Here is a tiny trained network, its code and every weight. The questions are about switching its units off for an input and a class, where a switched-off unit gives its printed mean instead of its output.

import numpy as np


def w(rows, s, z=0):
    codes = np.array(rows[::2]) - 128.0
    scale = np.full(codes.shape[1], s)
    scale[-1] = z or s
    return codes * scale


def norm(h):
    return h / np.sqrt((h * h).mean(-1, keepdims=True) + 1e-5)


def f(y):
    return y / 2 * (1 + np.tanh(0.7978845608 * (y + 0.044715 * y**3)))


def log_softmax(a):
    a = a - a.max(-1, keepdims=True)
    return a - np.log(np.exp(a).sum(-1, keepdims=True))


def net(x, mask):
    res = np.array(x, float).reshape(1, 8) / 4 @ E
    u = 0
    for l in range(4):
        y = f(norm(res) @ A[l][:, :-1].T + A[l][:, -1])
        res = res + np.where(mask[u : u + 5], y, B[l][:, -1]) @ B[l][:, :-1]
        u += 5
    return log_softmax(norm(res)[-1] @ U[:, :-1].T + U[:, -1])


A, B = {}, {}
E = w([
[82,123,125,74,76,84],'x0',
[66,66,114,82,255,121],'x1',
[205,173,35,42,91,84],'x2',
[177,110,247,78,140,167],'x3',
[65,209,104,148,103,134],'x4',
[123,83,12,202,147,168],'x5',
[123,68,161,53,23,133],'x6',
[98,162,65,123,166,208],'x7',
],0.0079)
A[0] = w([
[184,226,139,120,165,80,34],'0.n0',
[105,149,130,163,55,205,39],'0.n1',
[166,150,135,216,191,252,228],'0.n2',
[166,142,166,118,123,164,8],'0.n3',
[88,95,107,194,136,76,252],'0.n4',
],0.017,0.0024)
B[0] = w([
[180,177,104,160,161,2,168],'0.n0',
[198,235,155,171,89,140,181],'0.n1',
[81,236,87,108,182,186,248],'0.n2',
[181,136,155,78,142,100,149],'0.n3',
[90,157,120,195,112,202,205],'0.n4',
],0.014,0.011)
A[1] = w([
[87,25,113,203,136,148,159],'1.n0',
[126,46,183,104,132,134,136],'1.n1',
[49,177,6,48,159,144,181],'1.n2',
[109,129,241,156,149,127,163],'1.n3',
[132,46,88,214,208,91,249],'1.n4',
],0.017,0.0019)
B[1] = w([
[137,203,85,113,199,114,157],'1.n0',
[159,47,183,167,99,231,154],'1.n1',
[171,170,49,115,213,224,249],'1.n2',
[154,144,174,49,180,199,172],'1.n3',
[82,249,74,107,55,239,160],'1.n4',
],0.013,0.014)
A[2] = w([
[136,119,15,232,178,217,189],'2.n0',
[190,156,181,155,232,4,166],'2.n1',
[248,78,101,94,119,91,161],'2.n2',
[197,106,222,204,190,116,110],'2.n3',
[131,146,55,154,85,190,250],'2.n4',
],0.014,0.002)
B[2] = w([
[12,120,84,43,128,122,252],'2.n0',
[155,244,110,171,160,211,152],'2.n1',
[221,65,10,148,131,225,149],'2.n2',
[89,128,107,102,104,220,147],'2.n3',
[102,227,205,63,93,135,204],'2.n4',
],0.012,0.018)
A[3] = w([
[117,108,106,189,161,131,14],'3.n0',
[84,104,225,132,50,43,29],'3.n1',
[153,89,66,194,166,18,121],'3.n2',
[91,127,117,218,79,101,1],'3.n3',
[119,153,254,159,189,181,69],'3.n4',
],0.014,0.0018)
B[3] = w([
[211,90,106,163,168,130,107],'3.n0',
[126,192,178,8,134,126,137],'3.n1',
[138,86,117,139,220,88,125],'3.n2',
[69,135,203,145,93,164,118],'3.n3',
[99,119,58,121,206,127,253],'3.n4',
],0.013,0.0057)
U = w([
[143,9,105,118,71,118,102],'0',
[88,52,184,113,155,46,26],'1',
[81,192,146,144,43,115,95],'2',
[66,215,79,72,198,219,189],'3',
[144,48,202,75,160,219,138],'4',
[212,187,116,144,117,93,120],'5',
[60,46,186,177,151,53,1],'6',
],0.014,0.0068)

Each question gives the input, the list of numbers given to net, and the class t.
The units are the neurons (one row each of A and B). Each row of codes is followed by its name. A weight is (code - 128) times the scale printed after its matrix; where a second scale follows, it is the last column's (A, B and U).
mask holds one flag per neuron, layer by layer. A switched-off neuron (its flag False) gives its mean, the last column of its row in B, instead of its output. The means were averaged over made-up inputs and are rounded, as every weight is.
A unit's drop is (log p(t) with every unit on - log p(t) with that unit switched off) / (log p(t) with every unit on - log p(t) with every unit switched off).
The circuit of an input: a set's keep is (log p(t) with only the set's units on - log p(t) with every unit switched off) / (log p(t) with every unit on - log p(t) with every unit switched off). Starting from the 12 units with the biggest drops (on a tie, the unit counted first), units are removed one at a time, each time the one whose removal leaves the highest keep (on an exact tie, the one counted first), for as long as the keep stays at least 0.8.
units of the circuit, in order: the units of the circuit, biggest drop first
k most important neurons: the k neurons with the biggest drops, biggest first
top k neurons in layer l: the k neurons of layer l with the biggest drops, biggest first
drop of u: that unit's drop, to one decimal
input [4,-8,3,-3,6,3,6,5], class 2: 2 most important neurons : (0.n1 0.n2)
input [4,-7,5,-2,-3,8,6,-6], class 5: units of the circuit, in order : (0.n2 1.n2 2.n0)
input [6,-1,7,7,6,-6,-5,3], class 5: units of the circuit, in order : (0.n0 2.n0 0.n2)
input [-1,-4,8,4,4,-6,-8,4], class 5: units of the circuit, in order : (0.n0 2.n0 1.n2)
input [5,-6,5,8,2,-8,-1,-6], class 5: units of the circuit, in order : (2.n0 0.n0 0.n2)
input [6,0,0,7,2,4,6,4], class 4: top 4 neurons in layer 0 : (0.n2 0.n4 0.n0 0.n3)
input [-3,-1,4,-6,1,-8,-6,0], class 5: top neuron in layer 1 : (1.n2)
input [-2,-8,-5,-3,5,0,7,6], class 2: 2 most important neurons : (0.n1 1.n2)
input [-6,-1,7,4,-3,-7,3,3], class 5: 2 most important neurons : (2.n0 0.n0)
input [-7,8,1,7,4,-7,3,-8], class 4: top 2 neurons in layer 0 : (0.n2 0.n1)
input [1,-5,-2,-7,4,-5,7,4], class 2: 2 most important neurons : (1.n2 0.n2)
input [1,-1,7,3,-5,-5,1,6], class 5: 2 most important neurons : (0.n2 2.n0)
input [3,-1,-3,1,-6,-5,1,8], class 4: 3 most important neurons : (0.n2 0.n0 0.n3)
input [-2,0,5,6,-4,3,4,-7], class 0: top neuron in layer 0 : (0.n4)
input [4,-5,4,-8,-6,-2,5,-1], class 0: 3 most important neurons : (0.n2 1.n2 0.n4)
input [5,-6,-3,-4,1,7,4,-3], class 2: 3 most important neurons : (1.n2 0.n1 0.n2)
input [8,-5,-8,5,-6,-3,5,3], class 4: drop of 0.n2 : 0.2
input [1,-5,0,5,3,-4,4,-4], class 4: drop of 1.n2 : 0.1
input [4,-1,-1,4,-5,-1,4,0], class 4: drop of 0.n2 : 0.1
input [5,-7,8,-1,4,2,-4,-4], class 5: most important neuron : (0.n2)
